[[-45.4  -2.0 -28.0  -2.4  33.1  14.9  19.8]
 [-20.3  63.4 -33.7  51.9 -68.1   6.7 -74.4]
 [ 14.1  -2.8  13.2 -24.8 -21.1 -47.2  -2.2]
 [ -2.3  -4.1   2.8 -19.9 -11.6 -31.4  -2.6]
 [-39.0   4.5 -24.7  23.8  31.2  54.2   2.5]
 [-25.0  59.7 -26.2  48.7 -51.6  16.0 -65.0]
 [-17.7  -1.6 -24.5  17.2  12.7  31.1   1.7]
 [  0.8 -11.7 -15.2   1.4   6.1   5.5  10.4]
 [ 11.4 -32.0  15.4 -17.7  -0.6   3.9  -6.7]
 [ 22.4 -55.7  16.7 -41.9  26.0 -17.1  37.6]
 [ 35.9  21.0  32.0   6.7 -28.3 -17.3 -17.6]]
->
[[-45.4  -2.0 -28.0  -2.4  33.1  14.9  19.8]
 [ 14.1  -2.8  13.2 -24.8 -21.1 -47.2  -2.2]
 [-39.0   4.5 -24.7  23.8  31.2  54.2   2.5]
 [-17.7  -1.6 -24.5  17.2  12.7  31.1   1.7]
 [ 11.4 -32.0  15.4 -17.7  -0.6   3.9  -6.7]
 [ 35.9  21.0  32.0   6.7 -28.3 -17.3 -17.6]]

[[ 18.7  -1.6 -18.6]
 [ 20.8  -6.3 -20.3]
 [ 54.3  13.2 -30.4]
 [ 73.2   1.1  15.1]
 [ 45.9  20.6  10.0]
 [ 73.2  11.3 -32.1]
 [ 43.8  20.6 -18.6]
 [ 22.9   3.9 -15.2]
 [ 18.7  -3.5 -15.2]
 [ 64.8  14.1 -32.1]
 [ 62.7  -5.3  15.1]
 [ 31.3   6.7 -23.7]]
->
[[ 18.7  -1.6 -18.6]
 [ 54.3  13.2 -30.4]
 [ 45.9  20.6  10.0]
 [ 43.8  20.6 -18.6]
 [ 18.7  -3.5 -15.2]
 [ 62.7  -5.3  15.1]]

[[  7.1 -21.8  44.9   8.8]
 [-46.7  -4.1  61.5 -25.2]
 [-26.2  31.7  32.1 -27.0]
 [ 33.1  43.3  -1.6 -22.9]
 [-52.1 -11.8  53.2  -5.4]
 [ 13.8  17.0  33.2  25.4]
 [ 24.8 -27.1  68.4  34.3]
 [-25.4  15.9  18.3 -30.9]
 [  1.9 -14.4  53.3   4.0]]
->
[[  7.1 -21.8  44.9   8.8]
 [-26.2  31.7  32.1 -27.0]
 [-52.1 -11.8  53.2  -5.4]
 [ 24.8 -27.1  68.4  34.3]
 [  1.9 -14.4  53.3   4.0]]

[[ 17.4 -24.5]
 [-66.4  12.8]
 [ 12.5   0.4]
 [ 81.7 -21.7]
 [ 35.4 -21.3]
 [  0.0 -48.4]
 [  0.0 -20.6]]
->
[[ 17.4 -24.5]
 [ 12.5   0.4]
 [ 35.4 -21.3]
 [  0.0 -20.6]]

[[ 74.9  -5.7 -22.7]
 [ 48.7 -34.6  -6.1]
 [-46.6  -2.8 -79.2]]
->
[[ 74.9  -5.7 -22.7]
 [-46.6  -2.8 -79.2]]

[[ 12.3  -2.8 -11.9 -65.7  20.1 -40.7]
 [-25.9 -56.3 -82.0  30.1 -44.5  41.9]
 [-69.6  12.9 -11.3  25.9  22.5  -9.5]
 [-42.4   3.2 -12.9   4.8  21.7 -11.0]
 [ 80.6 -28.0  -3.9 -56.8  -8.1  -0.8]
 [ -6.9 -65.9 -80.9  12.3 -28.4  40.5]
 [ 43.5   3.6  12.7 -21.6 -27.0  -4.2]
 [  6.7  29.7  27.1   0.5 -24.2 -13.5]
 [ 54.0  -5.0  33.4  13.8   1.0  28.9]]
->
[[ 12.3  -2.8 -11.9 -65.7  20.1 -40.7]
 [-69.6  12.9 -11.3  25.9  22.5  -9.5]
 [ 80.6 -28.0  -3.9 -56.8  -8.1  -0.8]
 [ 43.5   3.6  12.7 -21.6 -27.0  -4.2]
 [ 54.0  -5.0  33.4  13.8   1.0  28.9]]

[[ 13.8 -21.2  -0.2 -12.3  -4.5 -15.2  -9.6  -4.3 -35.9  27.0  30.9]
 [  5.4 -20.1   5.0  13.7  -1.7  14.3   7.9   4.0   7.2   0.3   2.5]
 [  2.1 -17.3   4.9  16.4  -0.7  17.5   9.9   3.5  14.1  -4.5  -2.3]
 [  2.4 -19.3   7.2  17.3  -1.4  17.8  10.3   2.8  12.2  -3.3  -0.4]
 [  0.6 -15.0   7.0  16.6  -0.9  17.3  10.1   2.7  14.0  -5.5  -3.3]
 [-13.9  62.7  14.6 -10.3  -1.6 -11.9  -3.8  12.5   8.0 -25.2 -39.9]
 [  9.4 -24.0  -3.4  -8.9  -2.2 -11.1  -7.2  -9.4 -28.5  24.1  30.8]]
->
[[ 13.8 -21.2  -0.2 -12.3  -4.5 -15.2  -9.6  -4.3 -35.9  27.0  30.9]
 [  2.1 -17.3   4.9  16.4  -0.7  17.5   9.9   3.5  14.1  -4.5  -2.3]
 [  0.6 -15.0   7.0  16.6  -0.9  17.3  10.1   2.7  14.0  -5.5  -3.3]
 [  9.4 -24.0  -3.4  -8.9  -2.2 -11.1  -7.2  -9.4 -28.5  24.1  30.8]]
---
[[-18.6  40.7  40.9 -29.5 -21.7 -35.7  27.1  50.9  51.5 -20.0]
 [ 27.4 -29.5  -5.5 -12.3 -23.9 -27.0 -33.5  37.6 -58.8  33.3]
 [  5.3 -48.1 -60.0   6.3  -9.4  29.9  29.0 -51.3  66.0  45.3]]
->
[[  5.3 -48.1 -60.0   6.3  -9.4  29.9  29.0 -51.3  66.0  45.3]
 [ 27.4 -29.5  -5.5 -12.3 -23.9 -27.0 -33.5  37.6 -58.8  33.3]
 [-18.6  40.7  40.9 -29.5 -21.7 -35.7  27.1  50.9  51.5 -20.0]]

[[ -5.4  -8.6  -5.8  11.7  -4.2   0.6  -2.1  -4.8]
 [ -1.6   2.0 -11.6   3.2   0.8  -3.6  -7.1  -2.5]
 [-23.0 -19.0  38.5  38.5 -21.3  38.0  66.8 -15.9]
 [ -6.4  -9.3  -7.5  13.7  -5.2   0.0  -2.6  -5.4]
 [ -7.9 -17.4  -3.6  18.1  -7.9   1.7  -1.8  -6.2]]
->
[[ -7.9 -17.4  -3.6  18.1  -7.9   1.7  -1.8  -6.2]
 [ -6.4  -9.3  -7.5  13.7  -5.2   0.0  -2.6  -5.4]
 [-23.0 -19.0  38.5  38.5 -21.3  38.0  66.8 -15.9]
 [ -1.6   2.0 -11.6   3.2   0.8  -3.6  -7.1  -2.5]
 [ -5.4  -8.6  -5.8  11.7  -4.2   0.6  -2.1  -4.8]]

[[ -4.7  25.7   7.3  29.0  13.5   5.6  33.3  -0.6  10.8  31.1   9.4  18.0
  -11.6  11.7   2.3  25.9]
 [ -5.7   2.7  12.7 -59.3  -0.2 -31.5 -68.1  -1.9 -22.9 -47.8  48.0  11.5
    8.0   9.5  -8.8  15.5]
 [ 21.9 -23.1 -50.7  25.0   8.5  22.1  26.1  23.3  10.0  21.1   7.5 -48.4
  -20.2 -14.0  49.0 -19.5]
 [ 37.0  33.2   8.0 -21.8 -25.5 -24.3 -30.9  38.3 -23.0 -21.0  -5.5  34.8
   -5.1  26.5  49.0  32.4]
 [-40.8 -20.8  27.1 -22.0  25.8 -14.2 -31.1 -51.1  11.5 -21.8  42.4   3.0
   22.8  -4.8 -76.2 -10.4]
 [-42.0 -17.5  -9.6  50.2  18.8  36.2  50.7 -25.3  31.5  49.2  14.0 -24.8
   -4.7  -8.9 -38.8 -13.8]]
->
[[-42.0 -17.5  -9.6  50.2  18.8  36.2  50.7 -25.3  31.5  49.2  14.0 -24.8
   -4.7  -8.9 -38.8 -13.8]
 [-40.8 -20.8  27.1 -22.0  25.8 -14.2 -31.1 -51.1  11.5 -21.8  42.4   3.0
   22.8  -4.8 -76.2 -10.4]
 [ 37.0  33.2   8.0 -21.8 -25.5 -24.3 -30.9  38.3 -23.0 -21.0  -5.5  34.8
   -5.1  26.5  49.0  32.4]
 [ 21.9 -23.1 -50.7  25.0   8.5  22.1  26.1  23.3  10.0  21.1   7.5 -48.4
  -20.2 -14.0  49.0 -19.5]
 [ -5.7   2.7  12.7 -59.3  -0.2 -31.5 -68.1  -1.9 -22.9 -47.8  48.0  11.5
    8.0   9.5  -8.8  15.5]
 [ -4.7  25.7   7.3  29.0  13.5   5.6  33.3  -0.6  10.8  31.1   9.4  18.0
  -11.6  11.7   2.3  25.9]]

[[  5.0  14.1 -21.3  62.8]
 [  9.1  -8.6  -2.5  11.6]
 [-21.7  13.6  -6.9 -15.9]
 [ -2.1 -11.3   1.3   7.1]
 [ 25.7   8.8  35.3  14.2]
 [-16.2   9.5 -11.3   4.8]
 [ 40.8   1.4  27.1  31.8]
 [ 11.7   8.8  25.2   5.2]]
->
[[ 11.7   8.8  25.2   5.2]
 [ 40.8   1.4  27.1  31.8]
 [-16.2   9.5 -11.3   4.8]
 [ 25.7   8.8  35.3  14.2]
 [ -2.1 -11.3   1.3   7.1]
 [-21.7  13.6  -6.9 -15.9]
 [  9.1  -8.6  -2.5  11.6]
 [  5.0  14.1 -21.3  62.8]]

[[ 20.5 -12.8  16.3  16.2 -11.6  14.8 -12.9  59.2   9.4  -1.9 -29.0 -20.2
  -53.7   8.7 -14.9]
 [ -8.8 -30.7  -9.9  15.0 -17.8  -7.8 -57.5  -9.9 -46.2 -21.7 -13.9  43.6
  -34.2  -9.2  17.9]
 [-10.9 -15.0 -10.0   5.5  -6.9  -8.8 -28.1 -24.7 -30.5 -11.0   1.9  31.7
   -2.7  -8.0  16.4]
 [ -3.8 -41.6   8.3  29.0 -16.1  -1.9 -37.0  11.9 -50.8 -14.8 -14.5  43.6
  -40.3  -1.3  10.7]]
->
[[ -3.8 -41.6   8.3  29.0 -16.1  -1.9 -37.0  11.9 -50.8 -14.8 -14.5  43.6
  -40.3  -1.3  10.7]
 [-10.9 -15.0 -10.0   5.5  -6.9  -8.8 -28.1 -24.7 -30.5 -11.0   1.9  31.7
   -2.7  -8.0  16.4]
 [ -8.8 -30.7  -9.9  15.0 -17.8  -7.8 -57.5  -9.9 -46.2 -21.7 -13.9  43.6
  -34.2  -9.2  17.9]
 [ 20.5 -12.8  16.3  16.2 -11.6  14.8 -12.9  59.2   9.4  -1.9 -29.0 -20.2
  -53.7   8.7 -14.9]]

[[-67.5 -27.8]
 [ 43.6 -17.7]
 [-36.6 -36.2]]
->
[[-36.6 -36.2]
 [ 43.6 -17.7]
 [-67.5 -27.8]]
